Each row has two labels, one from each of two sets.
[-20.7  -1.5  73.4  23.1 -22.5  22.8   1.9   8.8 -58.9 -59.6   7.9 -20.5
  10.0 -15.3 -26.9  -8.2  -0.1  -9.0 -10.4  16.1   5.4  -7.9   9.7  -1.3
  10.6  15.2  18.2   0.3  -5.4  10.8  14.2] | fupo <70>
[-18.4   9.0  34.7  58.9   3.8  -4.4   0.6   1.8 -16.9 -10.8  21.8 -25.8
   5.9   6.6   0.9  -7.9   3.6   2.1  -6.3   9.3  10.0  -0.3   4.4   1.8
  25.9  -1.2   4.1  43.3  -3.5  19.0   2.1] | fupo <63>
[ 20.3 -15.0 -21.5 -27.7  -2.3 -12.6   5.2 -14.7  34.7  22.0 -10.5  11.5
  -5.7  -2.8  12.4   2.8   1.4   0.1  18.7   5.2 -16.3  -9.8  -2.4  -8.7
 -46.6 -19.8 -16.6  -6.6   0.4 -35.3   2.8] | Laru <74>
[  3.8  -4.7  36.2  17.4 -10.2   5.3 -17.1  -8.8 -28.7 -27.0  13.8  -9.8
  -4.4  42.3  -7.8   1.1  -7.9 -11.0  -4.9   2.3   0.8  -1.3   6.9   3.4
   1.1  11.5   4.0  -4.3  -6.2   1.3  26.1] | fupo <70>
[-20.9   2.5   4.9  31.1  16.6  -6.2  23.0  21.2  24.1  11.3  -8.1  -7.2
   3.3  -3.3   1.2   0.0   2.4   0.5   1.2   4.9  13.3   3.1   3.2   5.2
  29.3  -3.2   7.6  35.7  -2.3   2.6   1.7] | fupo <72>
[ -4.2   3.3  56.0   9.2   1.5  10.4   9.9  21.2 -35.3 -39.2   1.0  -7.9
   6.8 -34.6 -16.8   9.1  -6.6  -6.2 -15.0   5.7  20.1  -5.0   2.5   9.0
  16.3  18.7  18.3  -5.5   1.7  16.3  -7.7] | fupo <63>
[ -1.7   2.4  58.2 -22.4 -29.7  15.1  -4.1  10.3 -40.3 -62.2  20.4  -5.2
   6.8 -20.8 -29.4  -8.4   0.0  -2.9  -4.9   7.0  -0.5  -0.6   3.3  10.1
   1.9  25.2   7.2  -6.2   0.9   7.5   9.9] | fupo <70>
[-15.4  16.7  19.5  67.4  11.3   1.0 -29.4  -6.9  -7.2  -5.9  19.9 -21.3
   1.7   0.3  -7.9   3.6   6.9  -0.6 -19.3  12.6   9.9 -24.7  -0.3  -3.2
  56.4   8.5   9.4  -6.9  -4.3  25.9  -5.1] | fupo <70>
[ -1.5   5.7  36.4  31.3 -25.4  14.5 -27.9  -7.2 -29.8 -42.6  13.9  -9.7
   1.2   5.8 -23.0   1.7   2.4  -4.1  -8.0   6.3  -2.7  -4.5   3.3  -2.2
 -10.3  14.8   1.5 -10.1  -4.7  14.4  14.5] | fupo <70>
[-10.1  -3.3  28.9   9.9  -4.2  -1.2  15.3  24.0 -12.3  -1.4  -9.9 -15.6
   9.5  15.6 -12.6 -13.0 -13.3  -7.1  -4.5  10.1  12.2  -1.0  -0.9  -5.8
  13.6  14.4   3.7  42.2  -4.0   0.3  25.9] | fupo <68>
[  3.2  -2.9 -13.8   7.2  14.8 -10.5  -8.8  -6.9  16.5  34.4 -20.6  -6.3
  -2.7  31.8   2.2   0.9   2.8   0.3   0.8   9.2   1.2   5.0   4.4  -4.6
 -12.5  -6.7  -9.1  25.2  -4.5  -3.6   7.5] | fupo <74>
[ -3.1   6.5  28.8   7.3   2.1   2.2  -3.5  20.3 -12.5 -29.8  -1.1  -9.4
   8.6 -26.7 -12.8   2.3  -8.8  -4.1 -13.8   0.9  14.3  -0.2  -3.2  18.3
   7.1   9.3  18.5  13.4 -11.7  11.3  -6.0] | fupo <63>
[-17.8  10.9   8.4  54.4  11.4  -1.7 -42.2   2.8  -6.3   5.2   5.1 -23.8
   5.6  29.9 -16.2   4.6   8.1   7.7 -21.1  10.7  15.4  -0.4   7.2  -2.0
  14.2   9.0   8.7  15.4  -6.0  16.7   6.1] | fupo <70>
[  8.0  -2.6 -40.3  -0.6 -21.0   7.3 -29.0 -18.9   7.5  -4.3  20.7 -16.0
 -15.1   7.4  -0.7  -8.8   1.0  -1.0  -0.4  -9.0 -15.4   1.0  -2.4 -10.4
 -16.2   0.1  -6.1 -19.0   6.5  13.9  -2.0] | tinu <70>
